Below are the code and all the weights of a small trained network. Each question names an input and a class and asks about switching units off, where a switched-off unit gives its printed mean instead of its output.

import numpy as np


def w(rows, s, z=0):
    codes = np.array(rows[::2]) - 128.0
    scale = np.full(codes.shape[1], s)
    scale[-1] = z or s
    return codes * scale


def f(y):
    return y / 2 * (1 + np.tanh(0.7978845608 * (y + 0.044715 * y**3)))


def log_softmax(a):
    a = a - a.max(-1, keepdims=True)
    return a - np.log(np.exp(a).sum(-1, keepdims=True))


def net(x, mask):
    res = np.array(x, float).reshape(1, 5) / 4 @ E
    y = f(res @ A[0][:, :-1].T + A[0][:, -1])
    res = res + np.where(mask, y, B[0][:, -1]) @ B[0][:, :-1]
    return log_softmax(res[-1] @ U[:, :-1].T + U[:, -1])


A, B = {}, {}
E = w([
[174,184,79,112,100,21,83],'x0',
[48,70,158,147,97,48,165],'x1',
[127,144,151,164,160,118,106],'x2',
[138,190,145,254,66,165,146],'x3',
[201,86,144,191,141,106,152],'x4',
],0.0088)
A[0] = w([
[96,94,71,86,176,126,122,52],'n0',
[162,81,202,138,166,159,186,177],'n1',
[43,104,180,106,153,254,155,210],'n2',
[253,33,132,145,99,94,188,169],'n3',
[128,157,137,162,91,127,136,45],'n4',
[108,160,123,58,166,129,133,252],'n5',
[45,89,147,153,78,70,152,69],'n6',
[117,86,133,147,139,190,167,64],'n7',
[140,98,145,76,186,92,117,60],'n8',
[155,169,99,185,103,133,156,170],'n9',
[139,30,106,103,177,83,98,99],'n10',
[174,130,126,109,68,77,90,52],'n11',
[99,70,147,140,71,101,136,73],'n12',
[148,91,94,100,174,145,91,199],'n13',
[129,87,104,76,142,94,105,197],'n14',
[79,91,177,153,136,61,139,63],'n15',
[128,90,118,98,144,133,96,74],'n16',
[142,100,118,81,167,117,140,44],'n17',
[173,109,149,162,184,108,100,216],'n18',
[30,148,140,120,118,74,80,199],'n19',
[119,100,122,109,141,100,128,21],'n20',
[104,92,112,101,181,111,84,70],'n21',
[168,179,168,85,80,65,131,76],'n22',
[131,140,116,180,52,149,146,82],'n23',
[163,136,85,121,86,85,111,92],'n24',
[150,98,97,82,224,126,109,162],'n25',
[91,100,216,102,155,220,154,130],'n26',
[78,103,161,133,122,61,171,118],'n27',
[85,214,135,173,77,126,129,146],'n28',
[106,177,119,167,54,165,169,105],'n29',
[118,63,157,141,137,183,176,107],'n30',
[161,154,99,120,108,64,132,77],'n31',
[187,155,72,116,155,189,124,120],'n32',
[122,158,64,152,156,73,99,76],'n33',
[77,123,150,136,96,74,181,76],'n34',
[144,184,95,136,102,49,105,108],'n35',
[154,202,111,130,192,158,39,205],'n36',
[123,209,118,112,142,74,136,230],'n37',
[185,117,103,111,121,209,79,77],'n38',
[107,175,130,43,15,163,161,217],'n39',
[140,150,106,131,107,103,117,33],'n40',
[56,93,91,149,122,82,149,125],'n41',
],0.0086,0.0038)
B[0] = w([
[105,109,132,184,170,139,129,167],'n0',
[106,180,111,104,140,31,136,202],'n1',
[132,171,110,101,141,33,133,255],'n2',
[63,254,209,211,57,42,135,219],'n3',
[97,88,35,140,196,174,112,141],'n4',
[95,129,131,153,66,136,173,208],'n5',
[180,141,71,116,78,167,74,190],'n6',
[92,122,41,77,182,60,66,161],'n7',
[88,65,111,191,131,177,133,175],'n8',
[104,102,114,166,130,163,169,193],'n9',
[108,84,102,209,104,162,151,200],'n10',
[119,147,91,81,231,90,92,155],'n11',
[198,147,29,79,127,168,64,157],'n12',
[143,140,119,170,116,146,144,189],'n13',
[109,112,141,167,133,102,153,205],'n14',
[178,169,78,124,71,183,75,175],'n15',
[75,126,105,151,127,153,105,144],'n16',
[101,81,41,179,147,166,105,153],'n17',
[131,171,172,144,96,129,175,186],'n18',
[150,174,148,145,61,110,135,196],'n19',
[109,72,84,124,138,194,80,130],'n20',
[88,77,91,209,101,170,116,164],'n21',
[99,128,62,86,189,61,119,158],'n22',
[114,51,42,181,207,152,128,172],'n23',
[84,146,68,64,186,69,133,159],'n24',
[123,80,97,207,91,121,148,211],'n25',
[148,156,84,83,172,38,134,215],'n26',
[199,147,92,86,75,147,97,185],'n27',
[120,57,129,193,148,157,176,190],'n28',
[89,48,77,171,194,130,174,180],'n29',
[117,153,80,79,169,30,88,187],'n30',
[107,119,94,89,188,55,112,162],'n31',
[200,146,70,135,85,166,88,181],'n32',
[98,152,87,91,182,57,124,156],'n33',
[226,102,90,111,108,161,43,165],'n34',
[114,100,125,110,189,95,144,191],'n35',
[171,130,105,140,72,102,134,212],'n36',
[124,127,149,128,142,59,151,192],'n37',
[179,165,35,127,97,155,58,166],'n38',
[123,161,203,192,51,62,194,178],'n39',
[94,83,45,92,210,150,37,127],'n40',
[184,121,95,136,107,128,124,174],'n41',
],0.0058,0.0079)
U = w([
[90,134,99,59,235,85,96,87],'0',
[213,122,90,105,93,184,39,103],'1',
[56,28,110,185,175,174,149,88],'2',
[128,127,161,126,101,102,177,193],'3',
[85,175,173,148,88,105,146,154],'4',
[106,119,247,82,133,159,136,155],'5',
[85,54,227,3,229,250,9,1],'6',
],0.011,0.0083)

Each question gives the input, the list of numbers given to net, and the class t.
The units are the neurons (one row each of A and B). Each row of codes is followed by its name. A weight is (code - 128) times the scale printed after its matrix; where a second scale follows, it is the last column's (A, B and U).
mask holds one flag per neuron, in row order. A switched-off neuron (its flag False) gives its mean, the last column of its row in B, instead of its output. The means were averaged over made-up inputs and are rounded, as every weight is.
A unit's drop is (log p(t) with every unit on - log p(t) with that unit switched off) / (log p(t) with every unit on - log p(t) with every unit switched off).
The circuit of an input: a set's keep is (log p(t) with only the set's units on - log p(t) with every unit switched off) / (log p(t) with every unit on - log p(t) with every unit switched off). Starting from the 12 units with the biggest drops (on a tie, the unit counted first), units are removed one at a time, each time the one whose removal leaves the highest keep (on an exact tie, the one counted first), for as long as the keep stays at least 0.8.
circuit, biggest first: the units of the circuit, biggest drop first
unit that matters most: the unit with the biggest drop
k most important neurons: the k neurons with the biggest drops, biggest first
drop when u is switched off: that unit's drop, to one decimal
input [6,2,-3,-3,-7], class 4: unit that matters most -> n39
input [-7,5,-4,-4,8], class 4: 2 most important neurons -> (n3 n10)
input [-4,2,-6,-6,-4], class 2: circuit, biggest first -> (n21 n10)
input [-3,-7,6,-6,1], class 1: circuit, biggest first -> (n38 n32)
input [-4,-1,3,-1,2], class 0: circuit, biggest first -> (n39 n26 n1)
input [6,-1,-1,-6,-8], class 4: circuit, biggest first -> (n39 n5)
input [8,8,1,2,-6], class 0: 2 most important neurons -> (n35 n22)
input [6,7,4,8,-8], class 2: 2 most important neurons -> (n28 n29)
input [-1,2,0,-7,-8], class 4: 2 most important neurons -> (n19 n39)
input [-4,5,2,-2,6], class 4: 2 most important neurons -> (n3 n1)
input [6,5,-4,-8,8], class 2: 2 most important neurons -> (n10 n8)
input [4,7,-3,-5,-8], class 4: 2 most important neurons -> (n39 n19)
input [1,7,4,-6,8], class 4: 2 most important neurons -> (n3 n18)
input [5,-3,-7,-3,-4], class 3: circuit, biggest first -> (n39)
input [-6,7,1,1,-6], class 1: 2 most important neurons -> (n6 n34)
input [4,-1,3,-6,7], class 4: drop when n18 is switched off -> 0.2
input [-1,6,-1,5,-4], class 1: drop when n12 is switched off -> 0.1
input [6,0,3,-1,5], class 0: drop when n22 is switched off -> 0.2
input [6,4,-3,2,-2], class 0: drop when n38 is switched off -> 0.0
input [5,-4,4,7,-3], class 2: unit that matters most -> n28
